Read these off the matrix that follows. Counting starts at 0.
1) What is the entry directly above the largest entry?
2) What is the bottom-right entry?
3) What is the entry in row 0 and column 0?
4) What is the entry in row 1 and column 0?
5) What is the bottom entry of the column that holds the largest entry?
6) What is the top-right entry?
7) What is the entry in row 0 and column 1?
[[129 130 130 129 106 127 127]
 [128 130 131 129 143 130 128]
 [128 126 125 127 118 126 128]
 [127 127 127 127 152 129 129]
 [128 129 128 129 102 126 127]
 [128 130 131 129 135 130 128]
 [128 129 128 129 102 126 127]
 [127 126 125 127 140 128 129]
 [127 126 125 127 144 128 129]
 [128 127 128 127 154 130 129]
 [128 130 131 129 126 129 127]
 [129 130 131 129 118 128 127]
 [128 129 131 129 144 130 128]
 [127 126 125 127 140 128 129]
 [128 126 125 127 134 127 129]
 [128 128 127 128 103 126 127]]
1) 144
2) 127
3) 129
4) 128
5) 103
6) 127
7) 130

Read these off the table that follows.
1) Which number is the fourth entry from the end, reading row by row?
2) Which number is the second entry on the diagonal from the top-right corner?
3) Which number is the entry at the centre?
4) Which number is the entry directly below 145?
5) Which number is the bottom-right entry?
6) Which number is the entry directly below the centre entry?
7) Which number is the second entry from the end, reading row by row?
8) Which number is the entry in the top-right corner?
[[129 135 138 138 130 145 136 131 131]
 [128 139 137 138 133 138 140 129 130]
 [128 131 131 148 129 132 134 152 129]]
1) 132
2) 129
3) 133
4) 138
5) 129
6) 129
7) 152
8) 131

Read these off the matrix that follows.
1) Which number is the top entry of the column that holds the largest entry?
2) Which number is the entry in the bottom-right corner?
3) Which number is the entry just left of the smallest entry?
4) Which number is the second entry on the main diagonal?
5) Which number is the first entry in reading order?
6) Which number is the second-last entry, reading row by row?
7) Which number is the smallest entry in the last row?
8) Which number is the 3rd largest entry?
[[123 127 132 127 125 125 127 121 126 123 133 122]
 [124 132 127 138 150 125 127 131 156 132 126 128]]
1) 126
2) 128
3) 127
4) 132
5) 123
6) 126
7) 124
8) 138

[116 132 126 125 120 124 101 131 135 131 136 130 139]
Report the entry just left of the centre entry.
124
Report the entry just left of 132.
116
The entry just right of 132 -> 126
The third smallest entry: 120

((123, 131, 122, 132, 129, 135, 132, 132, 130, 120, 130, 132, 130), (127, 132, 130, 127, 130, 132, 127, 133, 122, 121, 129, 133, 129), (123, 125, 121, 106, 125, 138, 134, 131, 130, 128, 122, 127, 142), (137, 131, 130, 115, 129, 129, 126, 124, 132, 127, 125, 135, 134), (123, 129, 122, 118, 129, 139, 135, 132, 130, 119, 126, 133, 122), (129, 127, 119, 123, 136, 133, 134, 127, 130, 123, 127, 131, 126), (129, 129, 130, 115, 125, 139, 129, 129, 131, 119, 125, 131, 123), (129, 129, 131, 125, 125, 133, 125, 125, 134, 124, 128, 137, 128), (135, 132, 127, 125, 132, 131, 125, 127, 129, 127, 128, 130, 127), (125, 128, 125, 120, 123, 137, 127, 131, 133, 120, 126, 132, 125), (139, 130, 131, 113, 130, 133, 129, 127, 130, 124, 124, 130, 126), (127, 128, 130, 115, 124, 139, 129, 131, 132, 120, 125, 132, 129), (125, 129, 124, 113, 123, 138, 128, 130, 130, 121, 124, 130, 126), (119, 125, 119, 123, 126, 133, 132, 131, 132, 119, 127, 132, 144), (125, 129, 121, 113, 129, 135, 132, 128, 133, 119, 124, 134, 124), (127, 125, 124, 115, 130, 139, 130, 127, 128, 123, 125, 129, 138))
Which number is the minimum?
Answer: 106
The 2nd largest entry -> 142
Which number is the entry just left of the smallest entry?
Answer: 121
Which number is the entry just right of the smallest entry?
Answer: 125
The fifth entry in reading order -> 129
The 1st entry in reading order is 123

a = ((122, 139, 120, 144, 139, 120, 143, 120, 139, 120, 119, 144, 126, 144), (144, 130, 144, 122, 124, 143, 121, 144, 129, 144, 144, 122, 135, 122), (122, 130, 121, 144, 133, 122, 140, 121, 131, 121, 120, 144, 135, 144), (132, 143, 128, 133, 144, 127, 138, 128, 143, 128, 129, 133, 123, 133), (144, 148, 138, 121, 145, 137, 130, 139, 148, 140, 141, 121, 117, 121), (129, 146, 120, 136, 148, 120, 144, 120, 146, 120, 121, 136, 119, 136), (128, 112, 134, 138, 118, 135, 129, 134, 113, 134, 133, 137, 153, 138))
The entry just left of the smallest entry is 128
The entry just right of 123 -> 133
Which number is the entry just right of the largest entry?
Answer: 138
The minimum: 112
Which number is the maximum?
Answer: 153
The fifth entry in reading order is 139
Which number is the 4th entry in reading order?
Answer: 144
The 2nd entry in reading order is 139
The second smallest entry: 113
